Here is a tiny trained network, its code and every weight. The questions are about switching its units off for an input and a class, where a switched-off unit gives its printed mean instead of its output.

import numpy as np


def w(rows, s, z=0):
    codes = np.array(rows[::2]) - 128.0
    scale = np.full(codes.shape[1], s)
    scale[-1] = z or s
    return codes * scale


def f(y):
    return np.maximum(y, 0)


def log_softmax(a):
    a = a - a.max(-1, keepdims=True)
    return a - np.log(np.exp(a).sum(-1, keepdims=True))


def net(x, mask):
    res = np.array(x, float).reshape(1, 4) / 4 @ E
    y = f(res @ A[0][:, :-1].T + A[0][:, -1])
    res = res + np.where(mask, y, B[0][:, -1]) @ B[0][:, :-1]
    return log_softmax(res[-1] @ U[:, :-1].T + U[:, -1])


A, B = {}, {}
E = w([
[109,164,229],'x0',
[1,71,159],'x1',
[141,164,172],'x2',
[170,52,176],'x3',
],0.0049)
A[0] = w([
[125,96,193,208],'neuron 1',
[109,103,175,89],'neuron 2',
[130,124,151,47],'neuron 3',
[118,169,143,102],'neuron 4',
[153,127,93,97],'neuron 5',
[88,101,205,75],'neuron 6',
[247,163,142,194],'neuron 7',
[106,111,169,85],'neuron 8',
[65,114,135,183],'neuron 9',
[116,160,137,116],'neuron 10',
[196,123,212,245],'neuron 11',
[199,131,42,131],'neuron 12',
[104,112,107,31],'neuron 13',
[154,117,98,117],'neuron 14',
[147,241,164,37],'neuron 15',
[163,134,107,239],'neuron 16',
[71,114,135,187],'neuron 17',
[82,112,84,6],'neuron 18',
[102,180,138,109],'neuron 19',
[101,188,144,103],'neuron 20',
],0.015,0.0016)
B[0] = w([
[105,85,60,197],'neuron 1',
[90,102,87,171],'neuron 2',
[131,126,161,137],'neuron 3',
[132,177,147,150],'neuron 4',
[121,159,85,161],'neuron 5',
[62,103,48,198],'neuron 6',
[249,59,126,254],'neuron 7',
[93,113,86,165],'neuron 8',
[111,77,199,200],'neuron 9',
[122,166,143,146],'neuron 10',
[215,50,112,225],'neuron 11',
[104,203,5,225],'neuron 12',
[140,122,172,149],'neuron 13',
[126,168,99,164],'neuron 14',
[186,252,191,193],'neuron 15',
[130,140,65,183],'neuron 16',
[110,82,193,196],'neuron 17',
[147,98,204,169],'neuron 18',
[97,184,154,158],'neuron 19',
[104,199,159,162],'neuron 20',
],0.04,0.0057)
U = w([
[76,192,63,179],'0',
[138,255,176,99],'1',
[187,95,111,22],'2',
[103,167,205,58],'3',
[23,95,110,60],'4',
[134,90,229,186],'5',
[147,101,105,254],'6',
],0.0057,0.004)

Each question gives the input, the list of numbers given to net, and the class t.
The units are the neurons (one row each of A and B). Each row of codes is followed by its name. A weight is (code - 128) times the scale printed after its matrix; where a second scale follows, it is the last column's (A, B and U).
mask holds one flag per neuron, in row order. A switched-off neuron (its flag False) gives its mean, the last column of its row in B, instead of its output. The means were averaged over made-up inputs and are rounded, as every weight is.
A unit's drop is (log p(t) with every unit on - log p(t) with that unit switched off) / (log p(t) with every unit on - log p(t) with every unit switched off).
The circuit of an input: a set's keep is (log p(t) with only the set's units on - log p(t) with every unit switched off) / (log p(t) with every unit on - log p(t) with every unit switched off). Starting from the 12 units with the biggest drops (on a tie, the unit counted first), units are removed one at a time, each time the one whose removal leaves the highest keep (on an exact tie, the one counted first), for as long as the keep stays at least 0.8.
units of the circuit, in order: the units of the circuit, biggest drop first
top k neurons: the k neurons with the biggest drops, biggest first
drop when u is switched off: that unit's drop, to one decimal
input [-7,4,-5,-3], class 5: units of the circuit, in order => [neuron 18; neuron 6; neuron 9]
input [-8,3,2,3], class 0: units of the circuit, in order => [neuron 7]
input [6,2,-4,4], class 4: top 2 neurons => [neuron 7; neuron 6]
input [4,2,-1,6], class 4: units of the circuit, in order => [neuron 7; neuron 6; neuron 15]
input [5,1,0,-1], class 4: units of the circuit, in order => [neuron 7; neuron 6]
input [6,4,0,-4], class 4: units of the circuit, in order => [neuron 6; neuron 7; neuron 9]
input [4,6,-4,-7], class 3: top 2 neurons => [neuron 7; neuron 11]
input [-5,4,8,-7], class 1: top 2 neurons => [neuron 7; neuron 11]
input [8,0,-8,8], class 4: units of the circuit, in order => [neuron 7; neuron 6]
input [-2,0,2,-4], class 1: units of the circuit, in order => [neuron 6; neuron 1; neuron 11]
input [-4,4,-6,7], class 4: units of the circuit, in order => [neuron 7; neuron 15]
input [-1,-7,-3,-5], class 0: top 2 neurons => [neuron 12; neuron 16]
input [1,2,2,-2], class 1: units of the circuit, in order => [neuron 11; neuron 1]
input [7,5,7,5], class 4: top neuron => [neuron 6]
input [0,6,4,-5], class 5: top 3 neurons => [neuron 12; neuron 9; neuron 17]
input [-7,2,-4,-2], class 0: top 2 neurons => [neuron 7; neuron 12]
input [2,5,-5,-8], class 3: top 4 neurons => [neuron 7; neuron 11; neuron 20; neuron 19]
input [-6,-5,3,0], class 0: top 2 neurons => [neuron 12; neuron 11]
input [5,-1,2,-1], class 1: top 2 neurons => [neuron 15; neuron 20]
input [8,-8,5,-7], class 1: units of the circuit, in order => [neuron 15]
input [1,-5,0,-5], class 1: drop when neuron 15 is switched off => 0.2
input [-5,0,3,-6], class 0: drop when neuron 18 is switched off => 0.0
input [6,7,3,-6], class 4: drop when neuron 8 is switched off => 0.1
input [1,4,0,-7], class 3: drop when neuron 7 is switched off => 0.3
